The same points and some others measured another way (B), then each row and its match in B:
B:
0: [  17   83  -43  -72 -150  -48  -24  -79  173   -6  -83   91 -143  -60
 -178   -8  119   -1 -126   10   27  -86 -119  -56  112   77   55   27
   55   32  -29  111   47   -5  117 -157   36]
1: [-159    2 -221  353  -26 -159  153  -95  173    1   66  -62  128    1
  -40  -32  276 -139  365 -240  143  -78   68  -86   92 -145  122  122
  171   68  -52 -116  380  159   62  -79   14]
2: [ 34 158 -86 120 -14  51 134  19  99  51 -34  39  87  16 -35  10  43 -81
   2  53  15 -85  64  11  43 -89  -2 191 -10  46 -59  42  49  21 106 -74
  73]
3: [ -46 -101    7  -49  -68 -109  -16  -14   51  -18   11  -47  -35   -4
 -131 -191   23   19  105  -26  -34  -41 -187    0   35   46   56   -4
  126   -1   53 -131  116   -1  -20    3  -81]
4: [-106 -383  -16  -12 -203 -187 -168 -150   71 -156   88  -77 -318 -106
 -107 -232  216    7  259 -335   -2   17 -300  -30   -2   23   -3 -237
  365   56   52 -272  257   20 -137   -2 -204]
5: [ -45  138 -305  219  183 -236  199   24   17  406  148 -140  446   81
  -26 -248 -117   27  338  -12 -122  -91   -9   54  102    3  290  349
  -76 -119   68 -105   88   -3  152  205  179]
6: [ 128  348 -145  186  132  214  209  101   19  178   57   32  259  102
   69  155 -168  -29 -131  192   18  -12  248  -59   72  -51    4  390
 -125   -8 -106  175  -58   31  105  -67  325]
7: [ -43 -145  191 -252 -109  -88  -70   32   42 -135  -86  -20 -130   -1
 -235 -235  -34   73  -47  125  -41  -44 -309    0   20  124   23  -97
  124   -6   93 -122   41  -23  -48  -36 -192]
8: [-274 -339  125 -152 -455 -297 -236 -288  372 -493 -150   70 -607 -194
 -415  -38  589  -51   49 -317  290  -70 -409 -256  142  145   64 -452
  458  148   -6  -65  487  170  -51 -401 -342]
9: [ 104  112  226 -311 -114  145  -24   94   56 -121 -167  114 -145   14
 -208   -7 -125   53 -392  332  -15  -50 -157  -19   36  131  -73   23
  -22   17    5  135 -136  -49   33 -174  -36]
10: [  75 -173  -93   94  -78   68  -73  -53  -25  -18  155  -46 -183  -43
   81  -68   24  -10  114 -213  -58   56  -46   -6  -35  -56 -103  -14
  213   52  -29 -138   78  -19 -108   24   36]
11: [ 169  -38  -12  -90 -114  175 -129  -31  -12  -15   79   53 -280  -53
   15   32  -70   51 -200  -30  -64   62  -69  -34    1   68 -135   -2
  120   44  -56   52  -92  -69  -59  -74  119]
12: [-329   12  -66  181   72 -463  303   34  187   72 -117 -148  479   93
 -279 -393  195 -105  542   26   44 -244 -158   77  103 -110  328  179
   23  -32  138 -298  388  140  170   88 -255]
13: [  37    5 -234  158  -57  -58   -7 -107   74  145  125  -15  -48  -56
   13  -48   88  -17  129 -202  -33  -23  -23  -26   72  -13   62  102
  116   11  -40  -22   96    0   56    1  138]
14: [ 184  -89  -10   -2 -131  257 -122  -36  -23  -90  105   55 -328  -62
   99   74  -30   -3 -152 -107  -46   88   -1  -25  -45  -28 -224  -34
  181   85  -85    5  -60  -55 -113  -81   92]
15: [ 167  106 -143   78  -44  163   -6  -29   21  108   86   57  -90  -32
   70   74  -46  -13 -114  -40  -59   12   74  -10   30  -23  -78  151
   32   36  -91   95  -70  -50   39  -54  211]
16: [ 193  105  190 -223  -32  255   18  162  -49  -30 -102   87  -57   44
  -54  -37 -244   34 -326  340 -121  -27  -63   84  -45   21 -170  111
  -71   24   -7   58 -240 -106    4  -36    2]
17: [ 293  103  -53  -25  -47  354  -60   43  -77   77  100   88 -199  -19
  144  128 -200   27 -306   61 -117   77   93   15  -36   -4 -219  137
    8   51 -106  131 -239 -107  -32  -46  244]
18: [ 175  -30  -64  -75 -120  142 -138  -53    2   34   87   57 -278  -73
   21   15  -61   51 -177  -64  -82   48  -79  -27   20   72 -101    6
  114   29  -53   62 -103  -89  -31  -57  137]
19: [  83  153  -52  -65  -51   18   38    9   81  101  -48   62    4   -3
 -112  -39  -41   22 -140  126  -45  -75  -61   -3   82   59   49  144
  -37   -7  -14  104  -64  -45  122  -65   98]
20: [ -12   10 -170  160  -34  -89   70  -56   85  103   48  -23   48  -24
  -25 -108   99  -57  184 -130  -30  -77  -23   33   49  -71   56  114
   86   25  -18  -75  123   12   82   14   39]
21: [ 261  177  240 -301  -44  386  -19  181  -61  -75 -105  138 -136   55
  -53   84 -318   73 -534  424  -91   23  -22    6  -34   96 -217  117
  -85   25  -40  190 -316 -109  -20 -125   98]
22: [ 370  203  -42  -48   -3  454  -34   89 -107  130   91  121 -150   15
  176  182 -303   37 -418  172 -145   84  155   27  -41   -3 -252  214
  -71   32 -130  217 -344 -144  -10  -48  326]
23: [ 242   74  150 -250  -64  286  -74  105  -60  -24  -39   98 -183    8
  -29   16 -254   78 -396  260 -125   25  -75   33  -31   88 -183   66
  -21   12  -28  107 -274 -117  -31  -62   82]
24: [-133 -371 -131  177  -51 -239  -50 -104    2  -21  190 -186  -63  -39
   -2 -314  154  -21  511 -383  -53   16 -203   21  -23  -70   63  -96
  327   20   77 -396  319   43 -146  147 -151]
25: [  69  228  265 -297  -48  148   79  166   72 -106 -228  118   20   74
 -247    8 -171   39 -406  483   13  -91  -94  -24   48  121  -30  127
 -117    6   10  167 -143  -23   82 -180  -36]
26: [  19   13  203 -219   34  -31   98  179  -30   13 -135  -27  168   91
 -188 -308 -211   39  -25  337 -154 -114 -212  154  -28   18    9  107
  -60  -36  124 -149  -97  -82   31   97 -182]
27: [-144  -39 -157  207  -61 -203   89  -96  159    6   33  -56   64  -21
 -101 -112  229  -78  296 -190   80  -84  -53  -51   89  -67  137   66
  158   34  -12 -117  307  101   63  -50  -30]
28: [ -63 -110 -139  230  -35  -86   74  -48   59    9   84  -72   39   -6
   21 -139  144  -93  319 -207    0  -48  -19   37   -2 -152   -1   65
  174   59   -9 -199  217   47  -15   43  -49]
29: [  25 -239  -26   60  -34   35  -73  -24  -63  -65  189 -107 -139   -4
   53 -120  -36   28  162 -185  -38   96 -100  -43  -41    0  -69  -43
  254   25    8 -213  130   14 -184   49   -5]
30: [  31  -17 -192  153   -2  -32   25  -55   17  135  140  -52   17  -17
   38  -81   10   -7  161 -158  -54    5   -8   -8   39  -30   47  121
  110   -2  -21  -80   86   -1   11   48  119]
31: [  56   81 -401  349  120  -96  145  -39  -19  395  227 -110  280   18
  149 -158  -36  -44  359 -209 -151  -49  104  102   38 -136  121  316
    0  -40  -13 -120   51  -39  113  218  239]
32: [  74  164  -48 -118   45  -46   64   65   23  209  -14    0  150   47
 -139 -147 -189   87 -104  213 -117  -72 -114   30   83  125  139  209
  -96  -84   54   58 -114  -67  118   37  115]
33: [ 53 -61 -16  14 -67  58 -19   0  17 -22  51  -8 -98 -15 -14 -71  -6  -5
  11 -41 -37   2 -64   1  -3 -18 -59  35 121  35 -15 -68  41 -17 -42 -20
   7]
34: [  92  296  -48    9  103  114  169  122   27  164  -10   23  241   97
  -53   30 -206   24 -155  279  -24  -44   90  -34   80   43   69  324
 -137  -36  -30  141  -90    2  113  -45  217]
35: [ 119  -29  -97  -11 -120   86 -104  -77   37   23  100   43 -238  -65
    3   20    4   31 -109 -112  -38   38  -63  -56   39   52  -60   13
  139   32  -59   45  -16  -37  -17  -72  128]
36: [-141  -35  223 -283 -152 -180   -4   14  176 -198 -219   34  -83    1
 -395 -181   90   39 -106  217   80 -123 -333  -62  105  167  121  -87
   82    1   88  -22  133   47   55 -171 -238]
37: [ 169  -26  -21  -65 -168  221 -154  -68   33  -77   75   91 -371  -78
   22  129    2   26 -251  -74    0   78  -30  -93   18   64 -165  -41
  161   72 -100  114  -57  -41  -68 -163  140]
38: [ -85  -73  108  -63   41  -77   76   99   -2  -50   -2 -102  135   83
 -151 -208 -100   38  110  134   -6  -20 -156  -28   17   60   79   69
   83  -35   90 -171  122   43  -62   26 -105]
39: [  63 -176  -64   28  -52   33  -80  -33  -42    9  149  -67 -144  -31
   34 -129  -39   26  100 -155  -82   55 -107    5  -28    3  -62  -14
  196   22    4 -153   51  -38 -111   56   21]
40: [-185 -584  218  -91 -159 -176 -147  -32  -18 -372   61 -172 -285  -36
 -131 -366  143    8  373 -252    2   52 -385   -2 -102  -11  -80 -340
  452   65  130 -498  342   62 -309   56 -433]
41: [ -90   51 -106  109   16 -177  140    1  102   97  -14  -52  197   29
 -120 -185   71  -42  219   -6  -12 -123  -75   27   76  -47  142  152
   31  -12   38 -111  154   39  101   27  -36]
42: [-273  511 -480  506   10 -376  395 -173  460  260  -92   51  477   13
 -232  142  468 -208  303  -98  305 -277  226 -190  354  -95  460  429
 -100   16 -125  243  464  254  468 -265  258]
43: [ 100  101  -43  -41  -74  121  -31  -17   64   -3   38   55 -131  -13
  -59  104  -41   41 -205   53   36   27  -14 -123   82  107  -13   85
   61   15  -70  141  -16    5   14 -153  173]
44: [-151 -122 -404  508   95 -285  183 -101   51  241  236 -204  300    4
  113 -256  199 -126  714 -424  -46  -73   58   77   26 -242  172  204
  176    7   14 -343  361   85   42  221   29]
45: [  93  -46  -35    9   53   77   12   70  -89   92  134  -81   48   48
   35 -127 -191   57   33   35 -116   48  -48   18  -21   23  -22  125
   68  -34   29 -110  -37  -42  -72   92   86]
46: [  81 -219  125 -150  -84   98 -117   33  -70 -118   60  -33 -222   -9
  -28 -156 -116   65  -51    2  -97   61 -194   25  -68   46 -138  -88
  186   21   38 -158  -29  -59 -162   26  -98]
47: [  22   27 -281  272   14  -59   79  -74   47  195  149  -49   92  -21
   80  -77   73  -64  254 -212  -58  -44   62   26   45 -112   55  181
   80   18  -41  -78  120    7   66   67  148]
48: [-120  177 -270  306  105 -232  276    2  132  255   20  -82  423   64
  -68 -167   98  -97  370  -38   -4 -167   59   47  108 -128  241  323
  -55  -31   17  -95  212   71  204   80   68]
49: [ 102  168 -381  311  209  -67  202   39  -72  481  210 -117  416   70
  152 -187 -184   -8  303  -62 -212  -57  129  136   29 -110  141  415
 -102  -87   10  -98  -49  -72  137  278  272]
50: [ 112  154  -30  -58  -74   92   15    5   80   57  -47   90  -65  -13
  -79   24  -36    2 -190  108  -29  -56  -31   -6   59   40  -20  124
  -12   21  -46  130  -81  -42  100 -100  113]
51: [ 211  313  152 -213 -129  332    9   87  101 -101 -182  224 -183    7
 -123  241 -104    3 -583  368   52  -36   47  -80   61   86 -158  133
 -102   72 -124  348 -210  -38  106 -300  150]
52: [ -43  -85  -98   75   46 -192   98   29   -3  171   43 -106  197   26
  -59 -353  -32  -12  323  -42 -162 -109 -156  165   -9  -80   98  127
   42  -36  102 -258   69  -51   56  209 -105]
53: [ 295  221  -56  -37   -8  354   -2   76  -51  123   59  112  -94   10
   99  164 -236   39 -371  172 -100   49  127   -8    5   24 -165  220
  -68   19 -115  220 -269 -105   30  -76  304]
54: [ 203  -37  -67  -34  -48  181  -89   -1  -69   84  130   17 -180  -35
   90  -24 -152   52 -116  -38 -136   64  -31   32  -29   18 -138   67
   89   20  -39  -10 -136 -106  -61   34  145]
55: [ 334   29   24 -212 -117  338 -178   21  -83   43   65  117 -354  -66
   78   71 -231   90 -423   89 -173   88  -53   26  -41   97 -235   22
   36   35  -74  149 -327 -177  -56  -50  189]
56: [ -28   86  -92    3  -42  -85   33  -45  113   64   13    1   27    3
 -148  -41   29   28  -13   25   37  -45  -89 -101  121  103  139   99
   48  -22   -7   58   99   36   78  -88   99]
57: [  63  -17  -86   96 -124   87  -33  -73   81  -54   55   40 -188  -54
   13   54  111  -56  -17 -142   33    3   12  -56   27  -45  -88   20
  154   85  -83   11   86   15  -15 -116   75]
58: [ 296  307  -40 -119  -90  343  -36   23   44   95  -20  190 -195  -23
    6  243 -157   37 -518  212  -41   15   96  -61   73   95 -139  189
  -98   34 -142  353 -277  -96  111 -199  323]
59: [ -38  -29 -229  184  -21 -159   49  -87   82  155  105  -64   58  -29
  -23 -148  109  -34  264 -202  -35  -61  -56    8   69  -42  125  114
  114   -1    5 -110  160   12   66   55   61]
60: [ 42  46 -21 -34 -30  22  23  16  43  35   7   9  -8   8 -80 -61 -50  23
 -56  72 -22 -27 -66 -29  49  46  23  99  38  -1  -1  14  10  -4  32 -48
  55]
61: [  62   88 -256  236   76  -31  133   -1    9  260  120  -57  200   25
   88 -125  -36  -50  222  -96 -114  -62   69   93   25 -125   55  260
    3  -14  -17  -91   28  -32   95  130  145]
62: [ 289  246 -151  116  111  325  106  118 -110  261  129   35  123   62
  203   77 -292    4 -169  138 -164   26  218   80  -26  -82 -133  346
 -127    0  -92  111 -259 -109   42   70  328]
63: [ -46 -102 -184  275   92  -97  125   14  -40  141  173 -153  215   46
   86 -226   -8  -52  419 -180  -87  -22   14   73  -25 -153   52  164
  120   -6   37 -280  175   24  -36  182    4]
64: [  -5 -198  -40   58  -57  -48  -24  -27  -11  -20   91  -77  -82  -24
    6 -194   38  -17  213 -164  -76    0 -126   47  -33  -60  -36  -27
  201   31   36 -229  120  -15  -86   83  -87]
65: [ 236   58 -106   18   11  224  -27   37  -89  166  139   19  -77    0
  130    8 -212   44 -137   21 -149   60   49   39  -25    0 -119  162
   15   -2  -56   38 -186 -111  -22   54  220]
66: [ -97 -141 -277  290  -10 -242   69 -118   67  147  151 -123   93  -39
   20 -241  182  -75  477 -339  -54  -68  -69   57   35 -130  123   82
  179   10   27 -256  259   35   29  135  -17]
67: [  -4   36  308   62   60  311  240  261  -33 -316 -129    1  159  157
    9   22  -98 -145  -26  304   89  -23  142   36 -121 -243 -262  142
   36  126  -47 -152   87   94 -121  -96 -179]
68: [ 254   90 -153  137   43  277   41   57 -101  185  152   20   -4   10
  219   38 -196  -19  -65   -8 -162   45  156   87  -61 -122 -177  232
   -6   35  -86   15 -180 -100   -7   81  237]
69: [  38 -196 -226  191  -15  -81  -29  -82  -39  146  217 -115  -45  -46
  111 -214   26  -10  332 -313 -142   15  -77   84  -31  -92   -2   41
  196    9   17 -241  101  -46  -64  171   34]

[  70  159 -138  -85 -124  -28 -253   81   20 -172   27  -68  -81  117
 -214   41  205   49  143 -129  -87  364   55 -116  -90  -41   28  -94
 -112  -16  -36  118   30  -49] => 68
[  93  162 -130 -210  -59    6 -275  136   95 -155   10   45  -43  234
 -240  145  106   -5  107 -242 -180  355   -8 -203 -220   27  169   -8
  -75   15   33  124  -51  -29] => 45
[ -68 -313  245  -60   -8   -3  133 -152  -69  111  -40  107   31  -42
   22   77    0  -18  -66   13  -37 -134 -114   26   90   55  174   17
   76   48   35  -60  -94 -115] => 3
[ 185   60  -58    8 -138   77 -212   82   46 -243   97 -214 -151   34
 -266   61  155    2   89 -183  -76  311   83 -101 -201  127   79 -197
 -131 -178  -58  175    3  -43] => 16
[-217  235  -67 -247  -72  -39 -306  281  260  226  -29  103 -109  360
 -240  133  182  136  120 -240 -237  239  137 -255 -181 -134   61  264
  144  -68  -50  229  126  175] => 31
[ 104  -40   60  -71   31  -91   -6  -90   13 -120  -20  116   32   25
  -68  100   46  -46   13  -36 -119  178 -114  -69    2   30  160   24
   -5  109   51   -4  -94 -143] => 38
[ 178  108 -153 -124  138  -30  -62  157  106 -190   87  -16   -9  377
 -171  165  -73  -65  -28 -343 -212  195   -3 -159 -179   23   57  168
  129  -72   48  171  -75  -69] => 35
[ -27 -782  802 -110   68   -8  404 -532  -48  237 -199  521  163 -487
  174  259 -162 -242 -229  304 -105 -348 -506   49   87  405  750  -37
   11  340  219 -341 -406 -266] => 40
[ -64 -312  321 -114  -13  -14   92 -176    9  132  -80  226   35 -100
   -8  142   11  -60  -54   48 -101  -67 -179  -37   18  123  329   28
   35  116   67  -77 -142 -106] => 64
[  63  -82   63   51  140  -37  142   75  110   13  107  -97  -63  226
  -82   94  -83  -14 -109 -229 -145  -78   62  -43  -21   21  -44  243
  283 -188  -38  171   15   -8] => 0
[-153 -178  164  -95   38  -68  106  -62    6  201  -40  149   35  100
   20   76   23   41  -46  -24  -87 -110  -56  -13  126  -83   69  196
  190   52   14   -3  -12  -49] => 59
[ 271   -4 -167   61   25  -10   10   -5 -115 -370  125 -219  -19  146
 -122   16   10  -39   -2 -202  -12  182   18   18  -10   19  -86 -111
  -31 -100  -16   87  -59 -194] => 9
[  61 -120  -18  -92  -26   63  -24   36  -43  -93   54  -63  -28  182
 -123   92    2  -14  -13 -218  -57   40   -4  -48  -79   51   69  -40
   22  -91    9   74  -66  -91] => 18
[ 116  102 -108  -11   39  -68  -55   84   52 -158   71  -89  -52  207
 -142   49   67   17   23 -190 -124  203   55  -74  -29  -54  -54   85
   80  -76  -23  147   22  -66] => 15
[-147 -231  234   14    0 -101  154 -156  -39  188  -46   96   13  -61
   61    6   89   52  -42   95  -23 -120  -42   59  222  -92   28  119
  157   57  -33  -36   19  -79] => 41
[ 135   -6   17  -69   86  -71   -4  -15   56 -135   21   63   27  138
 -101  126  -11  -62  -22 -145 -157  163  -79 -103  -60   46  132  102
   64   37   48   63  -94 -115] => 33
[-421 -456  584  -55  -31 -185  271 -354  -20  553 -210  423   92 -314
  218   20  140   81  -70  397  -22 -304 -195   92  405 -119  236  219
  195  286   14 -209  -15  -61] => 44
[ 172 -153   80   29  193  -49  201  -30   30 -116   80  -11   28  173
  -36  127 -145  -94 -139 -194 -140  -61  -64  -23   -6   86   56  175
  211  -68   43   72 -103 -138] => 36
[-258 -203  162 -231 -158   49 -107  -30  -37  250 -101  181   -7   49
  -59   92  136   77   48  -19  -44  -32  -60  -58    6  -33  212  -16
   -7   77   19  -34  -38  -13] => 52
[  31 -120    3   77  -23  -29   86  -49 -106  -80   63 -148  -38   57
  -40  -33   66   41  -18  -71   23   -1   52   66  136  -63 -121  -27
   70 -107  -64   58   29 -115] => 50
[  -8 -144   38   42   71  -94  168  -79  -82    1   37  -33   28  110
   32    0    7   33  -58  -54  -19  -78   -3   62  196 -108 -104  120
  169  -21  -25   16    3 -124] => 56
[ 155  332 -283   44  -13 -114 -200  173   72 -266  113 -214 -103  256
 -220  -22  184   81  126 -208 -105  411  181 -103  -29 -158 -224   61
   24 -127 -104  233  141  -23] => 34
[ -58 -172   12   43  -74   -4   76  -54 -152   -6   45 -147  -31   62
  -18  -52   97   86    3  -50   66  -56   59   96  170 -105 -128  -51
   67  -97  -73   32   47 -107] => 19
[ -77 -133  168  -26   56 -103  104  -67   50  126  -13  101    3   59
   -5   67   34   25  -44  -18 -109  -42  -38  -21   97  -46   60  191
  182   22  -11   28    0  -50] => 20
[ 189  -63   79   53  198 -163  182 -101   46 -151   41   54   57   75
   -7   88  -71  -88  -92  -75 -152   76  -98  -29   83   12   50  196
  172   55   40   31  -86 -169] => 57
[-192 -230  222 -253  -74   24  -34  -58   13  237 -106  255   34   57
  -47  154   49   12   -4  -36 -101  -52 -133  -88  -27   35  311   52
   38  121   65  -56 -105  -39] => 69
[  52  101 -154 -130 -135   52 -253  128   -6 -152   42  -96  -81  197
 -230   63  154   50  118 -222  -71  286   76 -121 -151  -13   38 -120
 -101  -85  -32  130   10  -33] => 65
[-159 -417  451 -227   66  -54  180 -240   28  298 -163  454  122  -88
   87  223  -77  -87 -120   96 -154 -196 -309  -57   52  127  472  161
  124  266  151 -174 -228 -125] => 24
[-171 -119  314  -17  137 -216  179 -112  170  296  -78  272   31   -1
   65   90   42   29  -76   95 -191  -82  -85  -57  182  -95  112  399
  309  125    6   14   29   -2] => 12
